Below is a small trained network, with its code and all its weights. Each question gives an input and a target symbol and asks what happens when units are switched off, that is, made to give their printed mean instead of their output.

import numpy as np


def w(rows, s, z=0):
    codes = np.array(rows[::2]) - 128.0
    scale = np.full(codes.shape[1], s)
    scale[-1] = z or s
    return codes * scale


def norm(h):
    return h / np.sqrt((h * h).mean(-1, keepdims=True) + 1e-5)


def f(y):
    return np.maximum(y, 0)


def softmax(a):
    e = np.exp(a - a.max(-1, keepdims=True))
    return e / e.sum(-1, keepdims=True)


def log_softmax(a):
    a = a - a.max(-1, keepdims=True)
    return a - np.log(np.exp(a).sum(-1, keepdims=True))


def net(x, mask):
    ids = ['εηλμπσφψω'.index(c) for c in x.split()]
    T = len(ids)
    res = E[ids] + P[:T]
    r = norm(res)
    for j in range(3):
        rows = slice(4 * j, 4 * j + 4)
        q, k, v = (r @ M[0][rows].T for M in (Q, K, V))
        z = softmax(np.where(np.tri(T) > 0, q @ k.T / 4**0.5, -1e9)) @ v
        o = O[0][rows]
        res = res + np.where(mask[j], z, o[:, -1]) @ o[:, :-1]
    y = f(norm(res) @ A[0][:, :-1].T + A[0][:, -1])
    res = res + np.where(mask[3:27], y, B[0][:, -1]) @ B[0][:, :-1]
    return log_softmax(norm(res)[-1] @ U[:, :-1].T + U[:, -1])


Q, K, V, O, A, B = {}, {}, {}, {}, {}, {}
E = w([
[162,152,209,130,165,172,101,124],'ε',
[138,172,83,99,138,160,93,128],'η',
[141,56,205,107,225,172,142,62],'λ',
[82,99,206,252,147,119,70,107],'μ',
[58,123,157,82,159,161,90,69],'π',
[134,88,176,62,21,171,70,111],'σ',
[124,96,74,134,180,138,206,64],'φ',
[135,138,213,87,102,51,89,133],'ψ',
[117,99,120,47,107,73,165,90],'ω',
],0.021)
P = w([
[177,7,104,106,167,120,108,139],'0',
[113,64,121,198,125,71,61,44],'1',
[116,146,135,144,89,158,171,60],'2',
[47,58,73,155,135,169,128,241],'3',
[62,208,82,131,211,111,131,168],'4',
[151,149,137,123,138,171,66,116],'5',
],0.011)
Q[0] = w([
[101,94,176,170,75,157,87,142],'h0',
[38,104,127,121,101,152,110,127],'h0',
[154,100,125,106,77,162,123,115],'h0',
[109,189,153,62,155,175,98,122],'h0',
[54,163,131,119,194,84,188,249],'h1',
[88,35,76,94,157,135,96,249],'h1',
[150,108,90,155,70,132,169,140],'h1',
[175,231,125,127,182,100,129,80],'h1',
[86,114,127,126,175,108,151,69],'h2',
[176,132,66,160,133,63,88,195],'h2',
[135,57,126,57,192,183,134,149],'h2',
[159,111,142,155,89,99,178,187],'h2',
],0.013)
K[0] = w([
[122,129,90,120,143,122,59,122],'h0',
[110,152,147,144,97,110,60,115],'h0',
[135,89,132,120,181,106,94,166],'h0',
[62,157,159,111,95,131,125,169],'h0',
[185,190,154,129,95,134,135,8],'h1',
[153,122,112,149,119,101,86,45],'h1',
[158,137,125,97,168,105,104,141],'h1',
[122,148,144,110,96,177,201,158],'h1',
[106,106,105,182,111,172,96,133],'h2',
[98,128,203,136,104,124,200,185],'h2',
[151,159,109,67,147,225,169,128],'h2',
[172,103,160,113,119,126,116,106],'h2',
],0.017)
V[0] = w([
[122,11,126,146,7,217,136,87],'h0',
[43,120,143,226,131,145,109,88],'h0',
[184,194,45,131,116,220,161,171],'h0',
[163,161,181,196,160,141,111,146],'h0',
[66,42,1,139,145,55,234,72],'h1',
[104,72,241,49,147,150,148,125],'h1',
[137,205,143,15,165,79,120,139],'h1',
[96,166,127,56,38,85,21,104],'h1',
[173,202,9,188,103,47,87,167],'h2',
[242,107,158,123,144,162,95,174],'h2',
[144,128,161,160,50,127,70,91],'h2',
[81,180,110,127,139,95,30,175],'h2',
],0.0075)
O[0] = w([
[144,120,145,119,22,181,94,103,189],'h0',
[56,156,133,163,111,95,77,125,177],'h0',
[136,98,94,165,140,210,157,101,40],'h0',
[184,155,136,163,150,114,95,145,100],'h0',
[101,254,159,113,108,177,210,172,94],'h1',
[136,114,53,180,89,118,66,197,254],'h1',
[201,99,182,158,167,95,135,168,114],'h1',
[250,118,173,85,145,122,78,134,142],'h1',
[123,61,100,155,102,147,139,209,94],'h2',
[155,171,158,159,79,156,156,125,174],'h2',
[121,201,141,100,127,121,131,162,117],'h2',
[108,89,165,81,116,191,150,212,209],'h2',
],0.0088,0.0043)
A[0] = w([
[134,139,54,155,163,118,219,48,55],'n0',
[149,104,215,121,124,79,191,6,2],'n1',
[32,144,106,108,126,137,101,148,141],'n2',
[132,142,201,203,137,172,85,150,100],'n3',
[170,191,102,89,131,117,105,69,84],'n4',
[146,165,37,95,113,147,104,166,145],'n5',
[99,135,165,166,56,66,97,142,54],'n6',
[112,158,78,159,139,123,136,194,65],'n7',
[139,194,152,108,129,161,220,192,132],'n8',
[125,126,56,196,118,196,164,170,96],'n9',
[112,166,155,103,153,131,95,143,125],'n10',
[154,99,109,97,83,97,162,115,137],'n11',
[130,136,200,95,138,59,107,169,70],'n12',
[163,169,194,157,162,122,151,39,113],'n13',
[147,140,163,179,104,64,122,48,94],'n14',
[141,92,58,30,124,85,194,64,133],'n15',
[104,110,187,97,171,137,143,37,85],'n16',
[136,39,179,192,100,52,84,162,114],'n17',
[175,117,107,133,60,92,208,163,90],'n18',
[176,91,74,183,125,159,213,61,56],'n19',
[58,157,127,164,90,100,139,115,131],'n20',
[98,87,184,209,176,108,127,69,55],'n21',
[129,177,60,133,182,136,121,118,147],'n22',
[141,95,108,177,167,114,203,88,132],'n23',
],0.014,0.0079)
B[0] = w([
[85,112,83,147,77,110,85,160,153],'n0',
[167,85,174,103,172,221,251,92,176],'n1',
[114,132,146,132,181,117,108,127,255],'n2',
[109,168,140,144,148,94,83,136,214],'n3',
[99,163,81,127,120,87,115,133,193],'n4',
[104,124,188,134,126,137,169,142,236],'n5',
[135,106,167,136,109,189,149,165,182],'n6',
[119,122,115,93,159,160,124,150,157],'n7',
[164,129,84,185,144,111,84,70,206],'n8',
[135,127,105,81,163,105,130,170,199],'n9',
[120,95,146,128,115,104,146,100,206],'n10',
[128,197,125,127,175,162,106,143,163],'n11',
[141,111,111,140,122,110,192,133,180],'n12',
[139,76,143,185,163,156,97,138,202],'n13',
[155,139,136,145,196,137,94,157,200],'n14',
[80,194,96,143,102,165,162,125,206],'n15',
[134,86,122,103,165,158,120,116,215],'n16',
[112,160,98,128,91,122,193,87,239],'n17',
[118,105,148,163,167,73,43,140,148],'n18',
[96,72,206,107,105,124,139,78,167],'n19',
[208,103,86,75,129,108,156,132,197],'n20',
[101,134,153,56,105,182,189,172,192],'n21',
[131,82,158,173,132,145,132,105,189],'n22',
[101,104,163,165,105,124,116,119,163],'n23',
],0.015,0.0074)
U = w([
[167,90,174,128,153,213,176,90,120],'ε',
[171,103,58,111,155,172,120,254,121],'η',
[74,70,66,207,68,141,130,118,90],'λ',
[170,144,123,98,43,168,77,129,184],'μ',
[181,134,115,212,147,124,60,151,213],'π',
[137,205,56,119,147,165,162,116,149],'σ',
[187,100,124,133,99,61,186,130,188],'φ',
[92,135,141,50,159,87,94,85,42],'ψ',
[65,147,211,184,98,129,144,192,5],'ω',
],0.0092,0.003)

Each question gives the input, a string of symbols that net reads in full, and the target symbol t.
The units are the heads (4 rows each of Q, K, V and O) and the neurons (one row each of A and B). Each row of codes is followed by its name. A weight is (code - 128) times the scale printed after its matrix; where a second scale follows, it is the last column's (O, A, B and U).
mask holds one flag per unit, heads first, then neurons. A switched-off unit (its flag False) gives its mean, the last column of its rows in O or B, instead of its output. The means were averaged over made-up inputs and are rounded, as every weight is.
A unit's drop is (log p(t) with every unit on - log p(t) with that unit switched off) / (log p(t) with every unit on - log p(t) with every unit switched off).
The circuit of an input: a set's keep is (log p(t) with only the set's units on - log p(t) with every unit switched off) / (log p(t) with every unit on - log p(t) with every unit switched off). Starting from the 12 units with the biggest drops (on a tie, the unit counted first), units are removed one at a time, each time the one whose removal leaves the highest keep (on an exact tie, the one counted first), for as long as the keep stays at least 0.8.
units of the circuit, in order: the units of the circuit, biggest drop first
unit that matters most: the unit with the biggest drop
k most important neurons: the k neurons with the biggest drops, biggest first
heads that matter: for each layer, one digit per head in row order, 1 if its drop is at least 0.15 and else 0, layers parted by /
input ω η ε, target π: heads that matter	000
input η ω ψ ε ε, target φ: unit that matters most	h1
input σ μ π η ω, target ω: units of the circuit, in order	(h1; n5; n20)
input π μ λ η, target ψ: heads that matter	111
input μ η φ λ φ π, target η: heads that matter	011
input π η ω, target ω: 2 most important neurons	(n18; n5)
input φ σ η ε, target μ: heads that matter	110
input φ ω ψ, target φ: heads that matter	110
input λ η ψ, target η: units of the circuit, in order	(h1; n20; h2)
input φ φ η φ, target σ: heads that matter	010
input ε ε π, target ψ: heads that matter	111
input η λ π μ ε, target ω: heads that matter	110
input ε η ω ω φ, target π: 2 most important neurons	(n8; n18)
input ω η ω, target π: heads that matter	011
input η η ε, target π: unit that matters most	h2
input π η λ, target ω: heads that matter	111
input ω π λ ω, target σ: units of the circuit, in order	(h2; n15)
input σ η η η, target ε: heads that matter	010
input ω η μ φ σ ε, target σ: units of the circuit, in order	(h1; n8)
input ε η σ, target λ: units of the circuit, in order	(h1)
input ω η η, target η: 3 most important neurons	(n9; n7; n3)
